Small tables with named rows and columns. After each table, cells are looked up by row and column.

dazit:
|  | bavokab | lasedi | rebi | zeza |
|---|---|---|---|---|
| rap | 48.2 | 18.1 | 32.3 | -16.3 |
| ziselub | -4.2 | 38.7 | 33.8 | 31.9 |
| kav | -8.1 | -5.9 | -9.1 | -7.4 |
| nal | -36.9 | -33.1 | -52.6 | -30.2 |
| gokap | -31.4 | -50.5 | -25.4 | -26.4 |
| zuvupu | -10.8 | -8.6 | -13.8 | -11.9 |
| dar | -29.0 | 25.1 | -10.2 | 43.6 |
| mize | -22.2 | 7.7 | -8.7 | 52.5 |
| zuf | 78.1 | 47.0 | 35.8 | -28.9 |
| burez | -22.6 | 15.4 | -23.5 | 23.4 |
| zusaz | -12.6 | 15.1 | -16.0 | 60.7 |
| kib | -32.5 | 24.2 | -19.1 | 37.5 |
| kasenok | -28.1 | 7.0 | -12.2 | 53.9 |

What is the zeza of zusaz in dazit? 60.7
What is the bavokab of kasenok in dazit? -28.1
What is the lasedi of zuf in dazit? 47.0
What is the rebi of ziselub in dazit? 33.8
What is the lasedi of gokap in dazit? -50.5
What is the zeza of zuf in dazit? -28.9
What is the rebi of gokap in dazit? -25.4
What is the bavokab of burez in dazit? -22.6
What is the rebi of zuf in dazit? 35.8
What is the rebi of kasenok in dazit? -12.2

led:
	zevoz	doso
zosoto	63	66
bigir	78	156
sabak	124	127
sibivu	149	209
zoku	127	127
vaniva	88	42

doso of sibivu = 209
zevoz of bigir = 78
zevoz of zosoto = 63
doso of zosoto = 66
zevoz of vaniva = 88
doso of vaniva = 42
zevoz of zoku = 127
doso of zoku = 127
doso of bigir = 156

bome:
|  | gib | ganato | pir | dip | lefurek | misa | kun | lofo | bev |
|---|---|---|---|---|---|---|---|---|---|
| zuguvug | 119 | 136 | 85 | 131 | 106 | 98 | 121 | 122 | 96 |
| nuve | 120 | 118 | 82 | 114 | 109 | 128 | 126 | 98 | 139 |
| sot | 55 | 135 | 88 | 191 | 113 | 87 | 41 | 99 | 128 |
| noliz | 129 | 97 | 137 | 93 | 110 | 150 | 113 | 94 | 158 |
| gosuta | 167 | 124 | 125 | 88 | 94 | 130 | 99 | 77 | 177 |
| dopu | 135 | 197 | 111 | 205 | 134 | 31 | 73 | 131 | 74 |

lefurek of gosuta: 94
dip of sot: 191
gib of gosuta: 167
pir of nuve: 82
gib of sot: 55
bev of zuguvug: 96
bev of sot: 128
ganato of sot: 135
dip of noliz: 93
misa of noliz: 150
Which row has the largest bev? gosuta

vuk
           siz   fefa    ran  budira  talid  gupumu
gonisen  47922  47724  47747   45799  46906   47220
pagopes  41798  45521  44979   47842  45715   57328
deduz    45268  42407  36652   48159  45606   58275
boz      19715  23361  34023   45867  66289   65195
raso     51790  43971  49243   49879  42719   44558
tetiv    66212  60717  45132   36195  37684   32048
nenofin  32333  57021  45337   44516  59723   70361
falibeg  69065  65390  42814   35672  37651   35322
favuba   41087  38295  33743   47166  43630   65950
rel      19566  23526  31198   45330  66031   66821
nareki   11622  18335  27613   44205  75154   71528
las      78443  67056  53442   62940  60637   70151
bis      77599  68666  56683   62417  64268   70303
fud      46961  47151  47337   45007  48938   46365

las, talid: 60637
las, budira: 62940
raso, budira: 49879
bis, talid: 64268
gonisen, ran: 47747
gonisen, gupumu: 47220
rel, budira: 45330

gima.tsv
	gok	gufa	zele	gezata	guz	tep	rekilos	fodosib	mogeti
tad	75	126	157	82	59	164	216	163	57
navode	108	174	224	191	10	222	235	184	53
fav	74	138	164	99	53	171	216	174	55
lat	104	171	218	179	9	215	234	182	53
pokom	80	139	176	112	38	179	221	175	50
dotuke	85	152	200	147	20	197	228	179	47
mog	118	186	233	207	8	232	240	190	59
kob	94	160	207	163	20	208	229	178	49
bar	83	149	189	127	25	187	225	177	46

What is the rekilos of pokom in gima? 221
What is the tep of navode in gima? 222
What is the gok of fav in gima? 74
What is the gok of bar in gima? 83
What is the gok of navode in gima? 108
What is the mogeti of lat in gima? 53
What is the fodosib of mog in gima? 190
What is the gok of pokom in gima? 80
What is the gezata of pokom in gima? 112
What is the mogeti of kob in gima? 49
What is the gok of dotuke in gima? 85
What is the fodosib of fav in gima? 174
What is the guz of mog in gima? 8
What is the rekilos of tad in gima? 216
What is the fodosib of navode in gima? 184
What is the gufa of kob in gima? 160
What is the tep of lat in gima? 215
What is the zele of navode in gima? 224
What is the gufa of navode in gima? 174

